Below are the code and all the weights of a small trained network. Each question names an input and a class and asks about switching units off, where a switched-off unit gives its printed mean instead of its output.

import numpy as np


def w(rows, s, z=0):
    codes = np.array(rows[::2]) - 128.0
    scale = np.full(codes.shape[1], s)
    scale[-1] = z or s
    return codes * scale


def norm(h):
    return h / np.sqrt((h * h).mean(-1, keepdims=True) + 1e-5)


def f(y):
    return y / 2 * (1 + np.tanh(0.7978845608 * (y + 0.044715 * y**3)))


def log_softmax(a):
    a = a - a.max(-1, keepdims=True)
    return a - np.log(np.exp(a).sum(-1, keepdims=True))


def net(x, mask):
    res = np.array(x, float).reshape(1, 4) / 4 @ E
    u = 0
    for l in range(3):
        y = f(norm(res) @ A[l][:, :-1].T + A[l][:, -1])
        res = res + np.where(mask[u : u + 9], y, B[l][:, -1]) @ B[l][:, :-1]
        u += 9
    return log_softmax(norm(res)[-1] @ U[:, :-1].T + U[:, -1])


A, B = {}, {}
E = w([
[73,93,248],'x0',
[130,125,130],'x1',
[254,76,141],'x2',
[158,76,123],'x3',
],0.0075)
A[0] = w([
[57,73,2,52],'L0N1',
[87,222,81,5],'L0N2',
[149,130,85,174],'L0N3',
[179,80,159,134],'L0N4',
[170,138,122,104],'L0N5',
[88,142,197,237],'L0N6',
[147,25,219,217],'L0N7',
[157,163,131,87],'L0N8',
[42,113,152,149],'L0N9',
],0.0094,0.0025)
B[0] = w([
[142,1,17,195],'L0N1',
[201,122,101,198],'L0N2',
[87,169,165,175],'L0N3',
[43,122,138,173],'L0N4',
[228,96,209,139],'L0N5',
[87,146,93,214],'L0N6',
[80,149,71,252],'L0N7',
[221,154,182,125],'L0N8',
[79,236,193,204],'L0N9',
],0.0064,0.0043)
A[1] = w([
[17,244,185,221],'L1N1',
[84,38,60,8],'L1N2',
[135,74,78,64],'L1N3',
[206,26,43,126],'L1N4',
[167,75,227,129],'L1N5',
[67,182,128,27],'L1N6',
[189,146,109,89],'L1N7',
[113,198,67,143],'L1N8',
[2,171,118,2],'L1N9',
],0.0079,0.002)
B[1] = w([
[64,68,31,253],'L1N1',
[139,112,195,149],'L1N2',
[105,118,206,145],'L1N3',
[6,145,255,233],'L1N4',
[17,180,38,135],'L1N5',
[130,221,141,154],'L1N6',
[96,228,221,143],'L1N7',
[74,81,183,172],'L1N8',
[157,202,199,200],'L1N9',
],0.005,0.0062)
A[2] = w([
[196,2,113,89],'L2N1',
[139,14,237,250],'L2N2',
[201,74,126,93],'L2N3',
[247,19,112,88],'L2N4',
[140,84,161,35],'L2N5',
[175,176,80,39],'L2N6',
[114,2,1,240],'L2N7',
[45,170,181,235],'L2N8',
[40,58,37,241],'L2N9',
],0.0075,0.0022)
B[2] = w([
[53,133,156,142],'L2N1',
[124,102,114,202],'L2N2',
[78,173,197,125],'L2N3',
[43,181,176,144],'L2N4',
[2,250,96,120],'L2N5',
[174,150,100,124],'L2N6',
[188,15,119,194],'L2N7',
[171,164,87,232],'L2N8',
[194,125,55,254],'L2N9',
],0.0076,0.006)
U = w([
[191,89,27,166],'0',
[85,159,193,254],'1',
[175,9,83,156],'2',
[112,160,84,8],'3',
[245,201,221,57],'4',
],0.012,0.0033)

Each question gives the input, the list of numbers given to net, and the class t.
The units are the neurons (one row each of A and B). Each row of codes is followed by its name. A weight is (code - 128) times the scale printed after its matrix; where a second scale follows, it is the last column's (A, B and U).
mask holds one flag per neuron, layer by layer. A switched-off neuron (its flag False) gives its mean, the last column of its row in B, instead of its output. The means were averaged over made-up inputs and are rounded, as every weight is.
A unit's drop is (log p(t) with every unit on - log p(t) with that unit switched off) / (log p(t) with every unit on - log p(t) with every unit switched off).
The circuit of an input: a set's keep is (log p(t) with only the set's units on - log p(t) with every unit switched off) / (log p(t) with every unit on - log p(t) with every unit switched off). Starting from the 12 units with the biggest drops (on a tie, the unit counted first), units are removed one at a time, each time the one whose removal leaves the highest keep (on an exact tie, the one counted first), for as long as the keep stays at least 0.8.
circuit, biggest first: the units of the circuit, biggest drop first
unit that matters most: the unit with the biggest drop
k most important neurons: the k neurons with the biggest drops, biggest first
k most important neurons of layer l: the k neurons of layer l with the biggest drops, biggest first
input [-8,2,0,8], class 2: 3 most important neurons => (L2N7 L0N1 L1N9)
input [-1,-4,4,3], class 1: 2 most important neurons => (L1N1 L2N9)
input [0,4,-3,-8], class 0: circuit, biggest first => (L1N4 L0N2)
input [0,-8,6,1], class 1: circuit, biggest first => (L2N7 L1N4 L0N4)
input [-2,-6,1,8], class 1: unit that matters most => L1N1
input [7,8,3,-5], class 0: 3 most important neurons => (L1N1 L1N4 L1N7)
input [-1,0,-8,-2], class 0: 2 most important neurons of layer 0 => (L0N1 L0N2)
input [-2,-5,-6,4], class 2: circuit, biggest first => (L0N1 L2N7)
input [0,-2,-8,-4], class 0: circuit, biggest first => (L1N1 L1N4)
input [0,-6,6,-4], class 4: circuit, biggest first => (L2N9 L2N7)
input [-5,-7,1,1], class 1: 2 most important neurons of layer 1 => (L1N1 L1N5)
input [0,3,-4,-3], class 0: circuit, biggest first => (L1N4 L0N2)
input [6,-8,-2,1], class 3: 2 most important neurons => (L1N1 L1N4)
input [0,-4,7,-8], class 4: circuit, biggest first => (L2N9)
input [5,1,-6,7], class 3: 4 most important neurons => (L1N1 L1N4 L0N9 L2N8)
input [-3,-1,8,-5], class 4: 3 most important neurons => (L0N1 L1N1 L1N7)
input [-7,-1,2,-5], class 4: 2 most important neurons => (L1N1 L0N7)
input [-8,-8,8,2], class 1: 3 most important neurons of layer 1 => (L1N4 L1N9 L1N6)
input [-2,-8,6,-2], class 4: 2 most important neurons => (L0N1 L1N7)
input [-1,3,8,2], class 1: unit that matters most => L0N9
input [-6,-2,-8,7], class 2: 2 most important neurons => (L0N1 L2N7)
input [6,5,3,0], class 0: 2 most important neurons => (L1N4 L1N1)
input [6,-8,-3,7], class 3: 2 most important neurons => (L0N9 L1N1)
input [6,7,-3,1], class 3: 2 most important neurons => (L1N1 L1N4)
input [-8,-5,0,7], class 2: 3 most important neurons => (L0N1 L2N7 L1N9)
input [-6,4,-1,5], class 2: 2 most important neurons => (L0N1 L2N7)
input [8,-3,0,6], class 3: unit that matters most => L0N1
